Below is a small trained network, with its code and all its weights. Each question gives an input and a class and asks what happens when units are switched off, that is, made to give their printed mean instead of their output.

import numpy as np


def w(rows, s, z=0):
    codes = np.array(rows[::2]) - 128.0
    scale = np.full(codes.shape[1], s)
    scale[-1] = z or s
    return codes * scale


def norm(h):
    return h / np.sqrt((h * h).mean(-1, keepdims=True) + 1e-5)


def f(y):
    return y / 2 * (1 + np.tanh(0.7978845608 * (y + 0.044715 * y**3)))


def log_softmax(a):
    a = a - a.max(-1, keepdims=True)
    return a - np.log(np.exp(a).sum(-1, keepdims=True))


def net(x, mask):
    res = np.array(x, float).reshape(1, 7) / 4 @ E
    u = 0
    for l in range(3):
        y = f(norm(res) @ A[l][:, :-1].T + A[l][:, -1])
        res = res + np.where(mask[u : u + 5], y, B[l][:, -1]) @ B[l][:, :-1]
        u += 5
    return log_softmax(norm(res)[-1] @ U[:, :-1].T + U[:, -1])


A, B = {}, {}
E = w([
[126,130,118,130,124,117,129,138],'x0',
[117,105,92,110,210,130,38,109],'x1',
[254,187,125,191,181,94,136,153],'x2',
[131,139,135,121,133,139,125,135],'x3',
[139,113,143,125,123,147,117,107],'x4',
[153,105,65,120,134,181,166,121],'x5',
[142,8,174,87,177,114,151,232],'x6',
],0.0076)
A[0] = w([
[78,132,222,161,118,14,60,129,150],'0.n0',
[88,99,13,98,217,130,24,105,134],'0.n1',
[145,112,2,118,118,213,154,146,4],'0.n2',
[26,162,119,65,92,175,102,178,10],'0.n3',
[54,188,148,233,86,136,35,122,95],'0.n4',
],0.0082,0.0027)
B[0] = w([
[142,193,201,54,189,189,192,136,190],'0.n0',
[97,128,141,182,129,246,76,171,253],'0.n1',
[151,137,157,55,141,133,229,67,175],'0.n2',
[115,82,130,200,143,62,110,80,182],'0.n3',
[177,139,98,62,102,94,128,158,193],'0.n4',
],0.011,0.0064)
A[1] = w([
[84,202,122,122,70,166,123,75,73],'1.n0',
[154,112,145,146,94,113,195,125,55],'1.n1',
[101,144,179,158,10,144,191,160,16],'1.n2',
[102,65,199,104,125,120,126,183,3],'1.n3',
[31,127,136,50,125,126,109,107,115],'1.n4',
],0.012,0.0016)
B[1] = w([
[133,106,84,63,132,62,96,136,254],'1.n0',
[92,113,130,147,177,168,80,152,210],'1.n1',
[101,133,127,157,158,254,50,142,236],'1.n2',
[141,141,73,66,103,76,119,138,240],'1.n3',
[148,140,196,194,104,110,171,142,232],'1.n4',
],0.013,0.0051)
A[2] = w([
[45,81,169,170,24,94,142,106,6],'2.n0',
[137,152,79,88,58,101,89,75,38],'2.n1',
[127,69,58,105,157,199,249,72,65],'2.n2',
[143,55,104,71,118,138,148,223,91],'2.n3',
[214,167,147,200,197,85,133,119,108],'2.n4',
],0.012,0.0022)
B[2] = w([
[171,60,100,231,134,124,178,123,207],'2.n0',
[112,125,78,83,137,79,145,106,199],'2.n1',
[146,174,254,103,137,89,167,186,219],'2.n2',
[123,177,48,113,96,90,103,50,254],'2.n3',
[79,36,146,190,82,123,163,114,223],'2.n4',
],0.014,0.0056)
U = w([
[115,154,34,63,100,75,114,92,156],'0',
[99,150,116,142,145,253,61,159,175],'1',
[114,61,141,220,105,125,174,121,2],'2',
[133,178,201,70,134,142,184,148,199],'3',
],0.012,0.00083)

Each question gives the input, the list of numbers given to net, and the class t.
The units are the neurons (one row each of A and B). Each row of codes is followed by its name. A weight is (code - 128) times the scale printed after its matrix; where a second scale follows, it is the last column's (A, B and U).
mask holds one flag per neuron, layer by layer. A switched-off neuron (its flag False) gives its mean, the last column of its row in B, instead of its output. The means were averaged over made-up inputs and are rounded, as every weight is.
A unit's drop is (log p(t) with every unit on - log p(t) with that unit switched off) / (log p(t) with every unit on - log p(t) with every unit switched off).
The circuit of an input: a set's keep is (log p(t) with only the set's units on - log p(t) with every unit switched off) / (log p(t) with every unit on - log p(t) with every unit switched off). Starting from the 12 units with the biggest drops (on a tie, the unit counted first), units are removed one at a time, each time the one whose removal leaves the highest keep (on an exact tie, the one counted first), for as long as the keep stays at least 0.8.
units of the circuit, in order: the units of the circuit, biggest drop first
unit that matters most: the unit with the biggest drop
top k neurons: the k neurons with the biggest drops, biggest first
k most important neurons of layer l: the k neurons of layer l with the biggest drops, biggest first
drop when u is switched off: that unit's drop, to one decimal
input [0,-5,-5,3,8,-1,-2], class 1: top neuron	[1.n2]
input [-5,-1,7,8,-1,-1,-6], class 2: top 4 neurons	[2.n4 1.n3 2.n3 0.n2]
input [0,1,-7,-1,-7,-6,-6], class 2: top 2 neurons	[1.n4 0.n3]
input [7,3,2,5,6,8,-4], class 3: units of the circuit, in order	[0.n2 2.n2]
input [3,-1,7,2,-8,-7,0], class 2: 3 most important neurons of layer 1	[1.n3 1.n0 1.n2]
input [4,-5,0,-8,7,4,0], class 1: top 2 neurons	[1.n2 1.n1]
input [1,7,2,0,1,5,7], class 0: top 3 neurons	[2.n3 1.n2 1.n1]
input [-2,-3,-5,8,-5,-7,-5], class 3: top 2 neurons	[0.n0 1.n4]
input [-3,5,6,-6,1,-4,-1], class 2: 2 most important neurons of layer 1	[1.n2 1.n1]
input [0,-8,5,7,-5,0,-7], class 1: top 2 neurons	[1.n2 1.n3]
input [-2,5,-8,-4,0,8,-4], class 2: 2 most important neurons of layer 0	[0.n3 0.n0]
input [5,-4,-5,3,3,6,3], class 3: top 3 neurons	[0.n2 2.n2 0.n1]
input [-7,-1,-6,7,-4,-4,-3], class 2: top 2 neurons	[1.n4 0.n3]
input [-1,-4,-2,-7,4,7,-2], class 3: unit that matters most	0.n2
input [-7,-8,-1,-2,7,2,7], class 1: 3 most important neurons of layer 1	[1.n2 1.n1 1.n0]
input [-2,-8,-7,2,-1,3,6], class 1: top 4 neurons	[1.n2 1.n0 1.n1 0.n4]
input [-2,-5,-4,2,4,-3,7], class 0: top 2 neurons	[1.n3 2.n3]
input [0,-6,-3,-1,-8,-5,4], class 1: 2 most important neurons of layer 1	[1.n2 1.n0]
input [-8,4,-5,-3,-4,-3,1], class 2: top 3 neurons	[0.n3 1.n4 1.n2]
input [-5,-3,-4,-1,5,7,4], class 3: top 2 neurons	[2.n2 0.n2]
input [6,2,-5,-4,-5,7,2], class 3: units of the circuit, in order	[2.n2]
input [-3,-4,-8,2,0,2,-5], class 2: 2 most important neurons of layer 1	[1.n4 1.n3]
input [4,-4,-2,-3,-1,2,5], class 0: drop when 1.n3 is switched off	1.1
input [-2,0,-1,-4,3,5,-3], class 3: drop when 2.n2 is switched off	0.2
input [-2,-8,0,6,-3,7,8], class 0: drop when 0.n0 is switched off	0.1
input [-4,-4,-7,-7,-4,-2,-5], class 2: 2 most important neurons of layer 1	[1.n4 1.n3]
